Here is a tiny trained network, its code and every weight. The questions are about switching its units off for an input and a class, where a switched-off unit gives its printed mean instead of its output.

import numpy as np


def w(rows, s, z=0):
    codes = np.array(rows[::2]) - 128.0
    scale = np.full(codes.shape[1], s)
    scale[-1] = z or s
    return codes * scale


def norm(h):
    return h / np.sqrt((h * h).mean(-1, keepdims=True) + 1e-5)


def f(y):
    return y / 2 * (1 + np.tanh(0.7978845608 * (y + 0.044715 * y**3)))


def log_softmax(a):
    a = a - a.max(-1, keepdims=True)
    return a - np.log(np.exp(a).sum(-1, keepdims=True))


def net(x, mask):
    res = np.array(x, float).reshape(1, 3) / 4 @ E
    u = 0
    for l in range(3):
        y = f(norm(res) @ A[l][:, :-1].T + A[l][:, -1])
        res = res + np.where(mask[u : u + 10], y, B[l][:, -1]) @ B[l][:, :-1]
        u += 10
    return log_softmax(norm(res)[-1] @ U[:, :-1].T + U[:, -1])


A, B = {}, {}
E = w([
[117,153,137,113,37,183,95],'x0',
[8,106,187,143,123,96,127],'x1',
[147,211,112,44,158,166,125],'x2',
],0.0014)
A[0] = w([
[147,121,167,166,93,105,79,54],'0.n1',
[61,97,179,99,223,111,195,52],'0.n2',
[45,103,111,134,210,139,192,2],'0.n3',
[74,119,130,124,208,137,207,27],'0.n4',
[43,29,201,213,128,75,116,9],'0.n5',
[208,19,87,198,83,102,105,100],'0.n6',
[141,175,102,96,253,121,223,97],'0.n7',
[119,28,60,198,189,15,197,36],'0.n8',
[207,46,108,196,207,45,223,5],'0.n9',
[118,62,167,172,81,83,90,151],'0.n10',
],0.003,0.0014)
B[0] = w([
[115,160,120,84,116,33,114,122],'0.n1',
[129,124,100,147,101,55,4,160],'0.n2',
[127,126,114,204,73,71,71,126],'0.n3',
[94,114,69,160,95,50,90,124],'0.n4',
[126,75,88,104,130,231,161,251],'0.n5',
[139,192,147,97,101,94,22,210],'0.n6',
[153,81,77,213,126,102,159,187],'0.n7',
[173,149,173,120,138,181,115,221],'0.n8',
[160,212,199,148,115,158,200,204],'0.n9',
[167,138,91,113,65,171,115,202],'0.n10',
],0.0029,0.002)
A[1] = w([
[176,137,97,103,104,59,7,252],'1.n1',
[137,130,119,215,122,155,137,76],'1.n2',
[92,79,72,125,118,124,110,99],'1.n3',
[145,93,190,145,92,178,18,203],'1.n4',
[178,136,81,172,129,150,96,45],'1.n5',
[128,190,61,124,178,3,164,149],'1.n6',
[69,215,209,77,87,105,79,149],'1.n7',
[154,162,203,161,165,32,119,111],'1.n8',
[179,109,134,55,72,196,157,218],'1.n9',
[69,41,120,183,87,132,101,2],'1.n10',
],0.0035,0.00089)
B[1] = w([
[5,68,114,224,16,24,42,170],'1.n1',
[168,102,59,53,187,200,164,142],'1.n2',
[176,208,180,65,153,134,156,136],'1.n3',
[110,100,78,162,190,48,157,229],'1.n4',
[78,49,115,143,186,128,167,147],'1.n5',
[68,57,120,152,76,81,78,146],'1.n6',
[126,54,15,64,246,153,152,160],'1.n7',
[133,147,190,104,63,226,113,131],'1.n8',
[128,181,166,213,87,29,105,252],'1.n9',
[210,194,130,143,138,118,195,166],'1.n10',
],0.0024,0.0025)
A[2] = w([
[170,180,118,113,137,119,94,173],'2.n1',
[132,46,89,134,191,143,159,57],'2.n2',
[36,49,101,162,93,122,184,98],'2.n3',
[198,178,179,130,105,155,189,86],'2.n4',
[177,101,68,191,91,110,125,171],'2.n5',
[86,120,148,42,172,169,75,4],'2.n6',
[144,172,139,106,68,122,145,90],'2.n7',
[145,42,69,172,253,177,190,66],'2.n8',
[113,160,138,133,60,159,173,42],'2.n9',
[133,138,212,178,96,156,104,64],'2.n10',
],0.004,0.0014)
B[2] = w([
[149,88,191,158,138,163,183,164],'2.n1',
[126,136,115,58,187,162,191,133],'2.n2',
[221,188,201,175,102,134,114,193],'2.n3',
[140,186,198,161,59,127,115,190],'2.n4',
[64,80,86,19,196,156,143,250],'2.n5',
[157,57,83,88,188,157,172,93],'2.n6',
[180,117,179,168,187,178,171,141],'2.n7',
[67,72,61,2,212,186,144,193],'2.n8',
[202,173,176,170,160,135,162,136],'2.n9',
[156,189,111,97,146,111,177,147],'2.n10',
],0.0037,0.0026)
U = w([
[216,216,244,208,48,228,227,162],'0',
[28,31,28,4,252,235,231,199],'1',
[11,43,39,196,40,16,35,6],'2',
],0.0038,0.0017)

Each question gives the input, the list of numbers given to net, and the class t.
The units are the neurons (one row each of A and B). Each row of codes is followed by its name. A weight is (code - 128) times the scale printed after its matrix; where a second scale follows, it is the last column's (A, B and U).
mask holds one flag per neuron, layer by layer. A switched-off neuron (its flag False) gives its mean, the last column of its row in B, instead of its output. The means were averaged over made-up inputs and are rounded, as every weight is.
A unit's drop is (log p(t) with every unit on - log p(t) with that unit switched off) / (log p(t) with every unit on - log p(t) with every unit switched off).
The circuit of an input: a set's keep is (log p(t) with only the set's units on - log p(t) with every unit switched off) / (log p(t) with every unit on - log p(t) with every unit switched off). Starting from the 12 units with the biggest drops (on a tie, the unit counted first), units are removed one at a time, each time the one whose removal leaves the highest keep (on an exact tie, the one counted first), for as long as the keep stays at least 0.8.
units of the circuit, in order: the units of the circuit, biggest drop first
most important unit: the unit with the biggest drop
k most important neurons: the k neurons with the biggest drops, biggest first
top k neurons in layer l: the k neurons of layer l with the biggest drops, biggest first
drop when u is switched off: that unit's drop, to one decimal
input [8,7,2], class 1: units of the circuit, in order -> (1.n7)
input [5,2,-6], class 0: 2 most important neurons -> (0.n5 0.n2)
input [5,0,0], class 2: 3 most important neurons -> (0.n5 1.n9 0.n9)
input [2,-5,-7], class 2: units of the circuit, in order -> (0.n6 1.n1)
input [-4,1,-7], class 1: units of the circuit, in order -> (0.n5 2.n8)
input [-1,8,-5], class 1: units of the circuit, in order -> (0.n5 1.n1)
input [1,1,-7], class 0: units of the circuit, in order -> (0.n7 1.n6 2.n10)
input [-3,6,-8], class 1: units of the circuit, in order -> (0.n5 2.n8)
input [8,-2,-1], class 2: top 2 neurons in layer 1 -> (1.n7 1.n9)
input [-7,8,2], class 2: top 2 neurons in layer 0 -> (0.n2 0.n4)
input [0,8,3], class 2: top 3 neurons in layer 0 -> (0.n2 0.n9 0.n3)
input [-8,-6,-2], class 0: top 2 neurons in layer 0 -> (0.n9 0.n5)
input [-2,3,-5], class 1: 2 most important neurons -> (1.n4 0.n5)
input [2,3,-8], class 0: top 2 neurons in layer 0 -> (0.n5 0.n10)
input [-6,-1,-4], class 0: units of the circuit, in order -> (0.n9)
input [2,6,-2], class 0: 2 most important neurons -> (0.n5 0.n10)
input [1,8,-3], class 0: top 2 neurons in layer 0 -> (0.n10 0.n7)
input [8,-1,-1], class 2: top 4 neurons in layer 1 -> (1.n7 1.n9 1.n8 1.n4)
input [-1,4,-5], class 1: top 2 neurons in layer 0 -> (0.n2 0.n5)
input [-8,-6,-3], class 0: most important unit -> 0.n9
input [2,7,-2], class 0: top 2 neurons in layer 0 -> (0.n10 0.n5)
input [-1,-1,-2], class 0: drop when 0.n9 is switched off -> 2.8
input [-6,-7,-3], class 0: drop when 0.n9 is switched off -> 4.1
input [-5,2,-8], class 1: drop when 1.n4 is switched off -> 0.6
